Here is a tiny trained network, its code and every weight. The questions are about switching its units off for an input and a class, where a switched-off unit gives its printed mean instead of its output.

import numpy as np


def w(rows, s, z=0):
    codes = np.array(rows[::2]) - 128.0
    scale = np.full(codes.shape[1], s)
    scale[-1] = z or s
    return codes * scale


def norm(h):
    return h / np.sqrt((h * h).mean(-1, keepdims=True) + 1e-5)


def f(y):
    return y / 2 * (1 + np.tanh(0.7978845608 * (y + 0.044715 * y**3)))


def log_softmax(a):
    a = a - a.max(-1, keepdims=True)
    return a - np.log(np.exp(a).sum(-1, keepdims=True))


def net(x, mask):
    res = np.array(x, float).reshape(1, 6) / 4 @ E
    u = 0
    for l in range(3):
        y = f(norm(res) @ A[l][:, :-1].T + A[l][:, -1])
        res = res + np.where(mask[u : u + 6], y, B[l][:, -1]) @ B[l][:, :-1]
        u += 6
    return log_softmax(norm(res)[-1] @ U[:, :-1].T + U[:, -1])


A, B = {}, {}
E = w([
[203,56,235,138,196,90,127,207,221,124],'x0',
[74,98,120,77,186,106,35,151,105,121],'x1',
[114,197,64,136,173,187,171,212,161,153],'x2',
[141,103,88,134,168,91,155,113,109,125],'x3',
[88,52,124,165,122,172,111,115,151,254],'x4',
[106,185,226,156,177,126,156,131,23,171],'x5',
],0.0085)
A[0] = w([
[142,104,63,136,199,67,171,91,99,128,43],'0.n0',
[117,179,140,97,108,135,111,143,125,56,73],'0.n1',
[129,188,74,109,170,172,137,173,145,155,3],'0.n2',
[100,132,123,126,169,128,71,131,137,121,96],'0.n3',
[96,200,198,106,52,174,55,143,173,127,61],'0.n4',
[109,133,103,116,166,124,10,149,89,117,1],'0.n5',
],0.013,0.0057)
B[0] = w([
[181,34,84,146,138,160,150,149,56,129,172],'0.n0',
[155,159,82,143,189,83,143,102,114,108,253],'0.n1',
[23,138,120,209,117,125,167,180,158,108,227],'0.n2',
[133,134,160,62,100,106,229,95,157,172,184],'0.n3',
[180,8,71,158,141,145,166,148,54,135,222],'0.n4',
[51,104,136,11,147,85,183,93,133,158,228],'0.n5',
],0.014,0.0044)
A[1] = w([
[64,204,19,101,77,190,87,63,44,148,38],'1.n0',
[89,124,96,147,133,177,83,74,154,234,83],'1.n1',
[102,197,179,137,143,136,138,128,3,170,89],'1.n2',
[128,107,155,108,41,83,55,42,72,99,33],'1.n3',
[176,164,138,153,45,145,236,87,146,136,2],'1.n4',
[125,134,20,87,47,122,90,106,180,100,69],'1.n5',
],0.015,0.0052)
B[1] = w([
[191,117,252,116,127,113,134,203,96,119,254],'1.n0',
[127,197,72,117,136,88,94,120,82,120,192],'1.n1',
[128,83,57,106,106,208,63,82,213,105,231],'1.n2',
[66,161,129,205,140,123,178,165,142,110,196],'1.n3',
[83,114,137,19,160,62,202,105,114,172,186],'1.n4',
[120,105,102,112,122,224,70,76,180,124,198],'1.n5',
],0.017,0.0092)
A[2] = w([
[203,145,180,153,157,67,88,164,209,162,3],'2.n0',
[183,61,68,151,107,127,163,144,64,151,118],'2.n1',
[187,167,110,139,53,121,212,72,138,183,12],'2.n2',
[178,222,86,118,136,78,97,90,89,66,86],'2.n3',
[85,96,156,213,89,67,135,46,125,103,136],'2.n4',
[131,128,113,168,83,80,67,122,103,252,173],'2.n5',
],0.017,0.0028)
B[2] = w([
[135,144,191,112,75,153,106,150,71,135,214],'2.n0',
[149,103,117,174,130,132,128,100,87,165,254],'2.n1',
[40,90,115,57,171,101,120,143,110,115,162],'2.n2',
[140,211,78,132,138,91,98,83,117,84,193],'2.n3',
[101,172,78,152,149,168,161,206,151,163,188],'2.n4',
[181,166,101,116,165,89,172,89,136,9,175],'2.n5',
],0.015,0.0063)
U = w([
[64,104,135,9,150,62,178,92,134,170,168],'0',
[193,131,229,129,94,141,104,190,80,124,157],'1',
[47,187,88,239,137,159,174,200,169,129,149],'2',
[151,89,88,117,111,209,43,64,215,112,126],'3',
[169,209,66,133,154,78,114,86,89,59,140],'4',
[176,30,74,181,150,143,160,113,43,162,132],'5',
[116,134,117,175,98,75,86,97,107,193,72],'6',
[103,152,127,192,67,64,79,65,131,195,1],'7',
],0.012,0.0069)

Each question gives the input, the list of numbers given to net, and the class t.
The units are the neurons (one row each of A and B). Each row of codes is followed by its name. A weight is (code - 128) times the scale printed after its matrix; where a second scale follows, it is the last column's (A, B and U).
mask holds one flag per neuron, layer by layer. A switched-off neuron (its flag False) gives its mean, the last column of its row in B, instead of its output. The means were averaged over made-up inputs and are rounded, as every weight is.
A unit's drop is (log p(t) with every unit on - log p(t) with that unit switched off) / (log p(t) with every unit on - log p(t) with every unit switched off).
The circuit of an input: a set's keep is (log p(t) with only the set's units on - log p(t) with every unit switched off) / (log p(t) with every unit on - log p(t) with every unit switched off). Starting from the 12 units with the biggest drops (on a tie, the unit counted first), units are removed one at a time, each time the one whose removal leaves the highest keep (on an exact tie, the one counted first), for as long as the keep stays at least 0.8.
units of the circuit, in order: the units of the circuit, biggest drop first
unit that matters most: the unit with the biggest drop
top k neurons: the k neurons with the biggest drops, biggest first
top k neurons in layer l: the k neurons of layer l with the biggest drops, biggest first
input [-7,3,7,1,6,4], class 1: unit that matters most -> 1.n0
input [2,-5,6,5,7,2], class 4: top 2 neurons in layer 1 -> 1.n1, 1.n3
input [-2,-1,8,3,-7,-5], class 2: top 2 neurons -> 0.n2, 1.n1
input [-4,-1,6,6,-1,-8], class 3: top 4 neurons -> 1.n5, 1.n3, 0.n4, 2.n4
input [6,2,6,-7,5,8], class 3: top 3 neurons -> 1.n2, 1.n0, 1.n3
input [-8,0,7,8,-4,-3], class 1: top 2 neurons -> 1.n0, 0.n4
input [-5,7,7,-5,8,0], class 4: top 2 neurons in layer 1 -> 1.n1, 1.n4
input [-7,-7,1,2,5,5], class 0: top 2 neurons -> 1.n4, 1.n1
input [0,-3,-8,3,-8,-1], class 2: top 3 neurons -> 1.n3, 2.n4, 1.n1
input [-7,3,-3,-8,-2,5], class 5: top 3 neurons -> 0.n4, 1.n2, 2.n1
input [-6,-5,-5,7,-7,-7], class 3: top 2 neurons -> 1.n5, 0.n4
input [-2,-4,5,4,-5,-7], class 3: top 2 neurons -> 1.n5, 0.n3
input [2,7,3,0,2,-7], class 0: top 3 neurons -> 0.n5, 0.n3, 1.n2
input [-5,-7,-8,2,1,7], class 2: top neuron -> 1.n3
input [7,8,-4,-7,-6,6], class 0: top 2 neurons -> 1.n0, 0.n5
input [-6,-7,-7,-1,-1,-6], class 0: top 2 neurons -> 1.n4, 1.n0
input [-2,-1,6,-8,-1,0], class 5: top 2 neurons -> 0.n4, 2.n1
input [-7,-2,-4,7,-7,2], class 1: top 3 neurons -> 1.n0, 1.n1, 0.n4
input [-3,0,4,6,8,7], class 4: top 2 neurons in layer 1 -> 1.n1, 1.n5
input [6,-7,-6,-4,-2,0], class 0: units of the circuit, in order -> 1.n4
input [-8,-8,-5,-4,6,-4], class 0: top 3 neurons in layer 1 -> 1.n4, 1.n1, 1.n5
input [3,1,-7,-1,-1,6], class 2: units of the circuit, in order -> 1.n3, 2.n4
input [-8,3,7,1,3,-8], class 1: top 2 neurons in layer 1 -> 1.n0, 1.n2
input [-5,-6,6,-6,2,7], class 3: top 2 neurons in layer 1 -> 1.n2, 1.n3
input [8,-2,6,0,8,1], class 1: top 2 neurons in layer 2 -> 2.n0, 2.n3
input [5,-3,3,-5,2,-5], class 1: top 3 neurons in layer 0 -> 0.n3, 0.n0, 0.n5
input [1,7,6,3,-7,4], class 0: units of the circuit, in order -> 0.n5
input [1,-2,3,-8,5,8], class 3: top 2 neurons in layer 1 -> 1.n2, 1.n0
input [7,5,-5,-8,6,4], class 5: top 3 neurons in layer 2 -> 2.n1, 2.n5, 2.n3
input [-2,-6,4,-7,-1,-5], class 5: top 3 neurons in layer 0 -> 0.n4, 0.n3, 0.n5
